Each row has a hidden trait or not; one of two labels after the row says which. A new part has a new trait and new labels.
In the rows, 128 means zero.
[151 120 126 138 132 182 255 132 160 138 143 150 141 131 158 147 147 154
 108 134 129 150 142 121 139 127 154 128 131 132 113 125 123 152 127 122
 136 143 207 126 133 123 124 144 125 134 144 136 139 137 132 141 124 131
 135 120 132 120 130 132 163 133 125 158 125 144 129 120 143 123 111] | <82>
[145 147 146 118 124 144 202 131 143 162 143 123 137 125 170 167 134 137
 129 138 132 127 139 129 138 125 156 139 151 131 128 137 134 115 136 106
 142 150 155 130 139 144 125 187 130 127 133 139 168 132 144 134 127 131
 131 136 139 147 133 127 139 130 125 146 142 155 124 124 145 135 122] | <74>
[145 125 150 142 132 169 178 141 156 159 138 164 132 139 148 144 144 158
 117 129 137 150 154 125 130 134 143 133 142 132 129 132 128 106 137 125
 128 143 207 129 136 129 132 106 119 136 146 127 131 140 133 122 135 136
 132 132 140 134 137 128 151 127 135 162 133 145 109 129 141 136 175] | <82>
[150 113 152 143 132 165 254 128 157 159 141 176 139 133 145 150 145 155
 105 135 118 154 153 124 140 129 145 126 151 133 118 127 124 136 128 130
 124 135 198 125 136 118 131 135 123 134 149 135 143 140 134 118 129 133
 137 133 131 121 136 130 162 131 150 149 118 145 122 124 135 128 160] | <82>
[144 138 147 123 126 156 230 134 144 155 138 115 138 153 164 155 132 128
 135 139 128 129 123 130 133 128 156 142 146 133 123 142 136 123 136 137
 137 147 162 130 138 147 125 154 121 130 138 135 170 140 140 133 129 134
 135 130 146 148 133 127 146 130 129 129 144 161 125 121 140 137 120] | <74>
[142 140 143 125 125 156 227 133 145 161 134 124 137 141 170 149 130 146
 133 132 123 139 111 128 138 129 153 140 139 135 129 140 137 121 140 139
 137 156 198 131 137 125 126 115 134 130 142 150 163 138 141 135 131 135
 136 130 131 151 136 132 168 129 125 134 144 168 125 116 146 140 125] | <74>
[129 129 127 137 131 154 226 134 155 160 150 163 137 125 134 161 143 146
 110 131 140 142 168 126 128 125 136 129 153 131 106 124 125 150 127 125
 131 142 200 125 162 119 129 149 126 133 149 127 142 136 135 110 127 132
 123 123 136 119 135 130 149 130 130 159 123 124 115 127 133 127 157] | <82>
[151 116 146 124 134 183 242 134 165 159 128 130 140 140 177 154 130 161
 140 136 129 154 139 131 142 133 142 130 128 133 129 131 133 115 134 139
 135 178 195 130 124 150 127 114 120 136 161 152 139 143 132 142 126 132
 137 118 130 145 132 125 168 132 132 121 133 165 125 118 142 149 154] | <74>
[127 127 138 139 127 160 250 140 164 176 143 157 143 120 150 186 147 143
  99 126 112 157 169 121 129 131 136 128 150 134  99 120 123 154 131 121
 126 130 201 127 162 113 123 169 130 130 154 133 135 130 134 102 126 126
 131 126 128 116 130 135 161 132 144 155 123 125 138 114 142 110 132] | <82>
[147 124 147 144 130 188 255 148 164 147 138 119 145 128 160 184 133 136
 126 134 123 151 137 118 135 120 142 143 141 134 111 138 122 144 126 137
 122 153 188 130 137 110 123 154 128 132 144 156 152 141 128 124 119 132
 138 133 122 115 126 134 170 135 116 152 129 159 146 118 134 117 129] | <74>
[152 124 150 136 131 162 255 140 155 160 149 160 144 118 183 186 149 140
 101 135 136 145 160 122 128 123 142 128 145 133  98 118 120 138 124 118
 141 159 201 127 135 115 127 198 146 131 155 130 141 133 132 145 123 128
 134 127 132 117 130 127 153 132 128 152 116 128 136 125 145 118 138] | <82>
[139 124 137 137 133 158 224 128 147 159 139 160 140 129 147 161 147 153
 108 137 135 147 150 125 131 130 131 129 141 130 111 123 122 143 131 125
 140 164 206 129 134 150 127 151 127 133 150 141 141 138 143 120 125 131
 135 123 133 121 132 131 160 131 132 153 120 135 125 122 146 125 151] | <82>
[140 145 150 140 131 164 196 127 153 170 141 176 133 132 154 140 144 130
 134 130 143 155 170 135 130 131 149 127 145 132 119 129 128 103 139 104
 141 175 207 130 144 130 134 131 122 135 148 125 131 136 145 148 136 133
 131 136 138 154 137 122 162 127 135 152 142 130 110 131 148 130 167] | <74>
[127 125 129 141 131 164 240 144 153 138 142 159 139 135 139 155 146 156
 110 129 116 160 156 122 138 141 138 129 133 134 121 128 127 149 129 133
 125 140 205 126 132 118 128 136 123 135 148 131 139 139 135 108 130 127
 133 121 133 124 137 131 166 129 151 159 123 138 122 114 146 127 159] | <82>
[147 150 140 119 129 136 255 142 156 152 142 126 140 125 177 178 132 130
 123 128 130 149 130 132 129 121 146 138 154 133 125 137 133 125 138 102
 146 156 193 130 142 144 124 191 129 127 134 142 163 133 142 130 125 132
 130 137 129 143 133 128 158 131 125 121 139 126 131 123 146 129 140] | <74>
[148 144 149 123 132 152 207 131 146 153 136 159 135 138 169 147 132 142
 141 131 133 144 137 132 129 131 141 127 149 132 146 143 126 102 136 132
 142 157 208 127 135 126 125 158 121 131 135 134 128 139 141 148 130 132
 135 131 138 150 134 125 145 130 130 162 147 137 121 122 143 130 148] | <74>
[145 144 123 139 130 170 179 130 145 138 140 121 138 132 173 148 145 136
 130 138 129 152 158 132 132 127 139 140 147 133 119 125 125 115 129 130
 142 153 200 130 137 121 124 145 125 134 131 142 156 136 143 136 128 133
 133 134 135 150 136 126 162 130 127 136 144 134 126 125 144 137 153] | <74>
[149 149 131 137 128 163 204 139 151 164 144 172 138 123 172 174 146 142
 100 127 137 148 167 125 127 121 134 129 146 132 100 119 124 151 130 127
 141 135 195 130 143 141 127 176 128 131 144 124 140 132 136 109 127 131
 131 125 131 118 133 130 157 131 144 153 121 123 127 129 135 118 147] | <82>
[143 147 129 145 130 183 227 143 153 165 137 146 131 141 158 132 144 160
 141 123 129 162 142 131 132 130 150 130 141 132 154 133 130 119 132 138
 142 139 197 131 142 126 127 113 118 138 146 131 135 136 132 138 123 136
 131 129 135 135 136 131 153 126 129 172 150 147 114 113 144 130 163] | <74>
[146 142 132 120 126 151 239 144 142 152 138 118 136 134 158 157 132 136
 135 139 133 150 110 133 130 129 153 140 148 131 140 141 134 113 136 108
 143 154 138 130 135 152 124 149 139 130 134 141 162 137 140 139 129 131
 133 132 140 156 134 125 155 129 129 114 149 160 120 122 140 141 168] | <74>
[146 119 129 139 130 186 255 147 171 151 138 150 145 126 162 183 145 157
 100 131 121 153 139 118 134 120 137 132 144 135 108 120 121 162 128 131
 120 130 192 126 135 116 120 154 136 132 152 138 128 138 128 126 108 131
 137 120 125 115 129 136 170 134 123 139 117 129 146 118 143 117 131] | <82>
[143 130 130 126 126 153 181 140 155 153 134 126 135 144 172 145 130 149
 143 127 128 134 117 130 143 129 158 143 124 134 154 147 140 128 137 127
 134 158 188 130 137 147 126 139 117 131 136 151 174 144 137 134 130 137
 135 127 126 150 135 125 148 130 126 121 140 169 120 126 144 145 130] | <74>
[125 125 130 143 131 173 170 144 153 160 138 162 133 142 122 134 141 154
 119 126 121 161 152 124 130 144 147 129 144 132 130 134 131 139 132 138
 132 140 197 126 162 122 129 114 117 137 155 132 138 131 136 113 135 130
 132 119 137 130 140 130 151 127 152 169 130 142 107 128 143 135 174] | <82>
[150 143 149 119 133 143 247 129 151 157 143 124 139 128 167 163 128 133
 131 131 136 146 138 134 130 128 148 129 153 132 133 138 123 105 134 106
 142 158 233 129 135 151 127 144 126 135 139 143 172 135 144 143 128 132
 126 136 153 147 133 125 136 130 128 133 141 156 122 123 141 126 124] | <74>
[126 128 130 136 131 165 192 131 151 173 145 164 139 128 118 164 150 138
 109 131 138 147 160 126 135 128 142 128 142 131 110 123 122 144 129 121
 132 139 198 125 135 118 128 161 127 134 148 129 143 136 137 139 129 132
 124 124 137 125 134 130 156 130 149 162 124 131 122 127 149 125 159] | <82>
[149 123 159 120 129 142 245 133 142 157 139 129 142 136 175 158 133 137
 135 150 133 121 117 134 132 133 154 141 153 131 122 141 130 105 131 128
 138 167 190 129 132 125 128 154 136 129 142 144 166 143 141 149 125 130
 137 129 137 150 132 124 149 132 137 121 140 169 121 120 146 146 158] | <74>
[151 143 145 118 130 162 253 143 141 155 142 119 141 128 183 175 133 127
 127 131 130 149 121 130 130 124 143 127 139 132 127 124 122 121 135 132
 141 150 204 130 139 120 122 185 129 133 148 142 164 135 141 132 123 130
 125 136 132 144 131 134 150 132 124 131 140 129 133 123 144 127 114] | <74>
[148 140 146 139 132 179 254 127 163 157 132 160 131 130 151 172 145 156
 104 134 128 150 136 120 132 129 140 130 146 132 117 125 122 145 125 127
 124 155 182 130 153 123 125 148 126 132 154 154 140 137 134 112 124 122
 136 123 133 124 131 126 161 132 127 154 124 145 129 119 140 123 144] | <82>
[138 148 149 125 125 144 174 142 156 159 137 131 130 137 159 150 129 144
 133 139 134 131 139 134 130 129 149 141 138 133 139 144 137 111 137 111
 142 158 152 130 142 151 130 152 135 128 138 147 164 139 142 149 134 136
 132 134 132 135 136 124 140 128 132 143 128 160 118 128 148 141 136] | <74>
[144 143 148 140 131 178 214 141 157 155 137 172 135 138 144 147 143 154
 136 130 136 149 157 133 131 131 135 129 133 133 148 131 128 108 129 130
 139 160 195 130 142 151 131 121 121 134 150 131 135 139 131 145 132 134
 134 121 135 127 136 129 145 129 132 160 125 138 115 127 149 126 159] | <82>
[148 139 126 120 130 144 255 145 178 155 143 118 143 129 186 182 134 134
 131 137 126 149 124 152 142 122 148 130 130 133 111 136 122 132 134 110
 137 155 206 130 136 140 122 152 129 133 142 150 147 135 139 126 120 129
 135 123 123 141 129 129 168 134 122 155 133 142 139 121 142 129 140] | <74>
[132 123 135 139 132 197 224 134 167 154 142 158 143 131 172 170 146 150
 121 135 114 155 149 121 132 125 140 132 133 132 112 125 122 153 125 132
 138 133 209 128 133 117 126 155 127 135 151 133 147 139 131 104 122 123
 136 121 128 121 131 127 165 133 130 144 119 138 132 121 140 124 144] | <82>
[128 132 134 140 131 165 206 143 144 149 146 162 135 130 134 152 146 138
 111 130 124 164 155 125 135 131 137 127 144 131 118 128 126 136 129 124
 132 140 192 125 139 124 128 145 124 137 152 122 136 136 136 118 134 125
 130 122 138 131 135 129 151 128 157 163 131 131 114 127 145 130 168] | <82>
[134 130 147 139 131 176 220 139 152 160 143 161 139 128 142 157 148 147
 110 133 135 146 155 124 136 128 135 129 156 132 113 124 121 140 129 123
 129 134 183 125 135 151 128 151 126 134 149 128 134 138 131 116 130 132
 133 124 136 124 134 124 151 131 152 161 125 132 122 113 143 125 155] | <82>
[149 128 133 120 132 151 253 135 155 124 142 119 144 137 184 162 136 134
 138 149 129 149 111 130 142 131 153 142 147 132 145 138 131 119 129 139
 135 162 227 129 127 151 125 160 124 130 142 146 172 144 137 144 123 131
 138 129 130 152 129 130 155 134 129 116 135 166 132 116 134 142 116] | <74>
[128 146 146 140 129 172 225 140 159 155 141 163 129 128 140 171 149 147
 108 130 131 151 162 123 138 122 138 131 145 134 113 123 125 151 131 127
 142 139 187 131 139 120 126 165 126 133 145 142 133 135 137 133 129 132
 133 123 133 120 136 133 157 130 124 162 125 131 125 126 153 122 132] | <82>
[135 114 135 144 136 175 218 125 163 125 130 173 138 147 139 133 146 166
 119 138 120 156 140 125 135 150 145 130 150 133 136 135 122 129 127 134
 121 147 223 126 146 135 134 107 118 133 159 135 133 139 135 141 131 128
 132 117 137 128 133 126 163 132 162 140 118 158 112 110 144 137 167] | <82>
[140 142 145 145 129 184 241 134 128 137 135 159 136 137 164 154 147 139
 102 122 125 159 155 130 133 125 146 129 140 135 122 138 130 128 136 139
 140 136 191 128 148 115 126 116 120 135 147 132 136 137 131 131 132 135
 134 119 127 119 135 126 137 128 122 159 126 138 126 114 147 123 139] | <74>
[126 129 129 137 127 176 247 137 155 158 143 153 142 123 149 196 148 144
  96 126 127 148 151 122 129 118 141 128 146 133 105 119 124 128 132 124
 141 125 183 127 146 115 122 172 129 134 150 135 139 121 131  94 124 129
 132 122 128 118 130 134 155 132 116 165 125 129 136 112 147 114 133] | <82>
[146 147 144 120 125 137 195 128 153 162 138 127 134 151 164 124 130 131
 136 135 133 128 127 134 131 129 152 138 135 132 142 143 138 110 138 106
 142 154 200 131 141 151 117 155 136 130 135 140 160 136 146 140 133 132
 130 133 138 151 126 125 136 127 130 143 152 156 118 126 145 132 131] | <74>
[138 149 136 139 126 174 230 151 136 158 145 141 142 122 176 184 136 151
  99 121 123 156 151 129 128 115 139 129 140 133  97 121 129 135 140 113
 143 125 204 131 149 102 119 170 128 133 140 146 149 131 129 108 122 134
 130 134 125 117 130 132 156 131 111 167 140 119 139 125 144 116  95] | <74>
[126 127 126 144 130 167 221 143 158 157 138 152 138 136 143 159 145 156
 109 125 112 151 146 122 138 140 143 127 145 133 100 129 125 149 131 133
 129 136 202 127 139 119 125 136 123 135 154 147 130 137 135 102 127 125
 135 120 135 122 133 126 162 129 149 161 130 140 126 125 151 123 153] | <82>
[126 128 132 144 131 186 182 139 152 133 136 164 130 140 126 136 146 156
 115 127 136 155 154 125 129 135 140 126 153 131 128 133 126 135 130 129
 143 150 212 130 138 130 131 116 120 138 146 122 129 143 139 121 137 134
 132 120 142 135 139 128 148 127 135 169 135 137 110 128 142 135 174] | <82>
[140 146 148 139 129 170 186 146 157 147 143 159 135 131 139 149 142 153
 108 126 136 142 159 123 132 123 140 130 145 133 116 126 127 156 131 132
 140 140 204 130 142 116 128 139 122 133 150 131 140 135 132 131 129 135
 125 132 129 121 135 126 150 129 124 179 124 128 125 128 144 124 121] | <82>
[129 123 136 138 133 173 228 142 159 136 139 164 143 129 156 160 147 156
 112 136 121 151 146 123 133 130 140 129 149 132 119 127 123 143 127 121
 125 142 204 125 133 126 131 137 125 133 153 130 138 142 133 118 127 125
 134 121 136 124 133 131 164 131 132 156 123 142 124 108 143 127 156] | <82>
[145 140 150 122 131 153 255 134 164 159 142 163 138 135 176 158 129 137
 132 133 133 156 128 130 133 128 152 131 134 134 145 142 125 120 135 135
 136 158 200 129 138 147 129 134 122 135 139 148 171 139 140 136 130 133
 135 133 127 145 132 125 145 132 124 142 136 161 125 123 140 138 125] | <74>
[142 147 145 123 124 145 221 135 157 164 144 128 140 130 175 167 134 134
 131 137 135 131 138 132 130 123 146 139 135 138 116 138 137 123 138 111
 139 158 179 130 141 141 127 149 138 127 133 144 179 136 143 131 130 133
 132 134 129 145 133 126 142 130 121 128 141 152 126 127 141 127 122] | <74>
[128 145 150 141 130 180 211 146 149 159 145 158 137 134 140 158 145 149
 113 128 131 148 156 124 130 126 141 129 147 133 118 125 129 152 130 132
 130 137 166 126 142 145 128 135 122 135 149 127 140 139 135  88 133 134
 131 133 133 126 135 126 146 129 124 162 129 154 115 127 145 129 157] | <82>
[135 137 139 129 124 186 196 139 139 147 125 109 135 152 169 148 130 153
 133 128 110 168  97 123 147 126 169 143 112 137 166 150 142 141 143 159
 136 149 201 132 142 148 120  97 128 132 140 150 168 140 135 117 128 137
 130 122 126 150 132 128 161 129 120 134 143 175 133 117 140 139 149] | <74>
[150 147 147 136 131 163 194 125 151 143 146 168 137 125 143 159 146 142
 104 130 137 146 154 125 126 128 136 126 158 130 129 123 122  98 134  95
 143 135 203 129 129 129 127 158 130 135 152 130 116 134 147 149 129 129
 132 138 145 152 133 131 158 129 154 172 151 129 119 123 134 127 156] | <74>
[147 129 147 137 130 177 255 132 160 155 142 158 140 131 170 182 147 158
 128 132 131 155 144 121 132 124 145 131 130 133 112 129 124 120 129 130
 137 138 206 126 137 118 124 146 125 133 152 137 145 136 131 134 124 133
 136 120 130 119 131 133 168 132 122 156 115 138 131 121 144 120 147] | <82>
[133 156 143 121 121 134 157 129 145 169 148 119 136 121 160 166 128 119
 127 133 136 147 142 135 125 121 149 138 149 139 111 136 137 118 138 122
 146 150 155 130 148 112 116 166 127 128 124 134 181 131 144 124 133 135
 127 140 136 149 136 127 131 128 121 150 145 146 120 131 146 131 128] | <74>
[146 126 147 140 132 145 219 135 158 137 139 160 136 136 163 151 129 139
 138 128 135 151 151 123 132 130 146 129 142 138 123 129 128 114 138 130
 128 161 199 129 139 117 127 127 120 135 155 145 143 144 139 140 133 135
 132 130 136 153 134 130 151 128 151 162 144 136 115 125 142 130 165] | <74>
[141 141 142 128 128 168 252 136 154 146 134 116 136 139 176 164 129 158
 130 129 115 159 117 126 143 121 160 130 120 135 123 128 142 140 142 148
 136 146 194 132 146 143 121 155 133 134 135 154 170 136 136 119 127 135
 134 130 136 146 132 130 144 131 118 138 140 164 137 123 145 130 138] | <74>
